Below are the code and all the weights of a small trained network. Each question names an input and a class and asks about switching units off, where a switched-off unit gives its printed mean instead of its output.

import numpy as np


def w(rows, s, z=0):
    codes = np.array(rows[::2]) - 128.0
    scale = np.full(codes.shape[1], s)
    scale[-1] = z or s
    return codes * scale


def f(y):
    return np.maximum(y, 0)


def log_softmax(a):
    a = a - a.max(-1, keepdims=True)
    return a - np.log(np.exp(a).sum(-1, keepdims=True))


def net(x, mask):
    res = np.array(x, float).reshape(1, 7) / 4 @ E
    y = f(res @ A[0][:, :-1].T + A[0][:, -1])
    res = res + np.where(mask, y, B[0][:, -1]) @ B[0][:, :-1]
    return log_softmax(res[-1] @ U[:, :-1].T + U[:, -1])


A, B = {}, {}
E = w([
[132,127,131,128],'x0',
[244,42,91,200],'x1',
[128,124,129,127],'x2',
[223,182,110,3],'x3',
[98,20,105,63],'x4',
[88,150,31,136],'x5',
[127,127,127,132],'x6',
],0.0077)
A[0] = w([
[145,201,108,164,53],'N1',
[137,156,62,117,141],'N2',
[82,125,155,165,85],'N3',
[106,117,183,175,204],'N4',
[150,107,107,159,63],'N5',
[174,190,146,174,149],'N6',
[100,146,58,141,233],'N7',
[136,88,144,105,149],'N8',
[120,200,6,143,217],'N9',
[96,97,123,161,135],'N10',
[173,114,105,131,82],'N11',
[80,134,146,105,77],'N12',
[221,97,97,159,88],'N13',
[99,106,143,160,82],'N14',
[169,78,129,166,100],'N15',
[149,149,169,144,147],'N16',
[101,48,164,86,146],'N17',
[125,127,137,66,127],'N18',
[132,98,98,170,85],'N19',
[149,161,108,65,57],'N20',
[196,183,131,94,57],'N21',
[46,147,134,75,150],'N22',
[113,136,160,111,163],'N23',
[85,159,89,182,131],'N24',
[201,94,149,170,80],'N25',
[110,117,95,120,120],'N26',
[103,161,142,101,70],'N27',
[161,110,219,109,255],'N28',
[92,148,152,119,194],'N29',
[104,107,160,188,30],'N30',
[146,121,129,69,66],'N31',
[137,157,162,152,205],'N32',
[84,179,206,91,160],'N33',
[123,49,98,69,111],'N34',
[70,121,157,147,84],'N35',
],0.015,0.0043)
B[0] = w([
[55,177,81,181,184],'N1',
[164,91,128,155,190],'N2',
[192,172,77,106,178],'N3',
[173,108,91,108,209],'N4',
[106,172,188,124,168],'N5',
[66,125,70,168,214],'N6',
[185,67,142,148,211],'N7',
[129,132,91,186,174],'N8',
[149,24,139,127,255],'N9',
[234,181,118,93,184],'N10',
[91,155,199,93,178],'N11',
[147,179,209,169,168],'N12',
[67,163,242,96,246],'N13',
[174,170,78,58,167],'N14',
[72,133,188,95,212],'N15',
[117,103,87,160,173],'N16',
[93,166,55,209,203],'N17',
[155,143,109,163,187],'N18',
[144,166,203,79,180],'N19',
[182,184,121,68,200],'N20',
[142,165,81,95,218],'N21',
[127,110,197,154,226],'N22',
[166,113,192,153,167],'N23',
[140,116,116,94,198],'N24',
[111,119,172,135,222],'N25',
[88,74,106,149,154],'N26',
[69,147,155,136,172],'N27',
[186,2,67,138,232],'N28',
[147,103,190,134,188],'N29',
[114,178,87,41,180],'N30',
[151,178,99,103,177],'N31',
[113,96,62,163,190],'N32',
[86,82,183,128,233],'N33',
[75,176,81,191,213],'N34',
[165,182,118,43,176],'N35',
],0.0069,0.0091)
U = w([
[87,175,249,88,54],'0',
[185,224,109,24,52],'1',
[156,118,150,143,254],'2',
[179,28,138,136,42],'3',
[127,121,144,115,236],'4',
[54,210,87,211,65],'5',
],0.012,0.0067)

Each question gives the input, the list of numbers given to net, and the class t.
The units are the neurons (one row each of A and B). Each row of codes is followed by its name. A weight is (code - 128) times the scale printed after its matrix; where a second scale follows, it is the last column's (A, B and U).
mask holds one flag per neuron, in row order. A switched-off neuron (its flag False) gives its mean, the last column of its row in B, instead of its output. The means were averaged over made-up inputs and are rounded, as every weight is.
A unit's drop is (log p(t) with every unit on - log p(t) with that unit switched off) / (log p(t) with every unit on - log p(t) with every unit switched off).
The circuit of an input: a set's keep is (log p(t) with only the set's units on - log p(t) with every unit switched off) / (log p(t) with every unit on - log p(t) with every unit switched off). Starting from the 12 units with the biggest drops (on a tie, the unit counted first), units are removed one at a time, each time the one whose removal leaves the highest keep (on an exact tie, the one counted first), for as long as the keep stays at least 0.8.
circuit, biggest first: the units of the circuit, biggest drop first
unit that matters most: the unit with the biggest drop
top k neurons: the k neurons with the biggest drops, biggest first
drop of u: that unit's drop, to one decimal
input [-7,-5,-2,-7,0,6,0], class 1: unit that matters most	N35
input [8,-7,6,-6,-5,8,4], class 3: top 2 neurons	N9; N7
input [4,-4,1,3,0,5,-3], class 3: circuit, biggest first	N9; N13; N7
input [4,6,-5,-2,-3,4,-5], class 0: circuit, biggest first	N13; N28; N19
input [-3,3,3,6,-8,5,-5], class 5: top 3 neurons	N1; N6; N28
input [-2,-5,3,-2,7,3,-2], class 5: top 2 neurons	N17; N34
input [-1,6,-4,1,8,6,-4], class 5: top 3 neurons	N34; N17; N28
input [0,-6,4,6,8,-7,0], class 5: circuit, biggest first	N17; N34
input [-2,-6,8,0,-5,-7,-1], class 2: top 3 neurons	N28; N13; N9
input [5,1,2,3,7,2,1], class 5: circuit, biggest first	N34; N17
input [-5,-3,-4,0,-4,-7,-8], class 3: circuit, biggest first	N28; N13
input [-1,-5,-2,-3,-5,6,-8], class 3: circuit, biggest first	N9; N7
input [6,7,6,2,-2,7,8], class 0: top 2 neurons	N13; N28
input [6,-3,2,3,6,-6,-1], class 3: top 3 neurons	N28; N13; N1
input [3,-7,-4,6,1,4,-5], class 0: unit that matters most	N22
input [2,-2,-4,-5,7,4,0], class 5: top 3 neurons	N17; N34; N28
input [3,7,7,6,-6,-6,-3], class 0: top 4 neurons	N13; N11; N25; N15
input [8,8,7,4,-6,-8,-8], class 0: top 4 neurons	N13; N15; N11; N25
input [8,5,-5,4,-8,8,8], class 3: top 3 neurons	N9; N7; N2
input [7,4,4,5,-5,-8,6], class 3: circuit, biggest first	N28
input [5,-5,-3,3,8,-2,3], class 5: top 2 neurons	N17; N34
input [-1,-1,-1,-8,8,-8,-8], class 1: drop of N2	0.0
input [-5,-4,-1,4,8,3,2], class 5: drop of N34	0.4
input [-5,-1,1,5,6,-5,-8], class 5: drop of N7	0.1
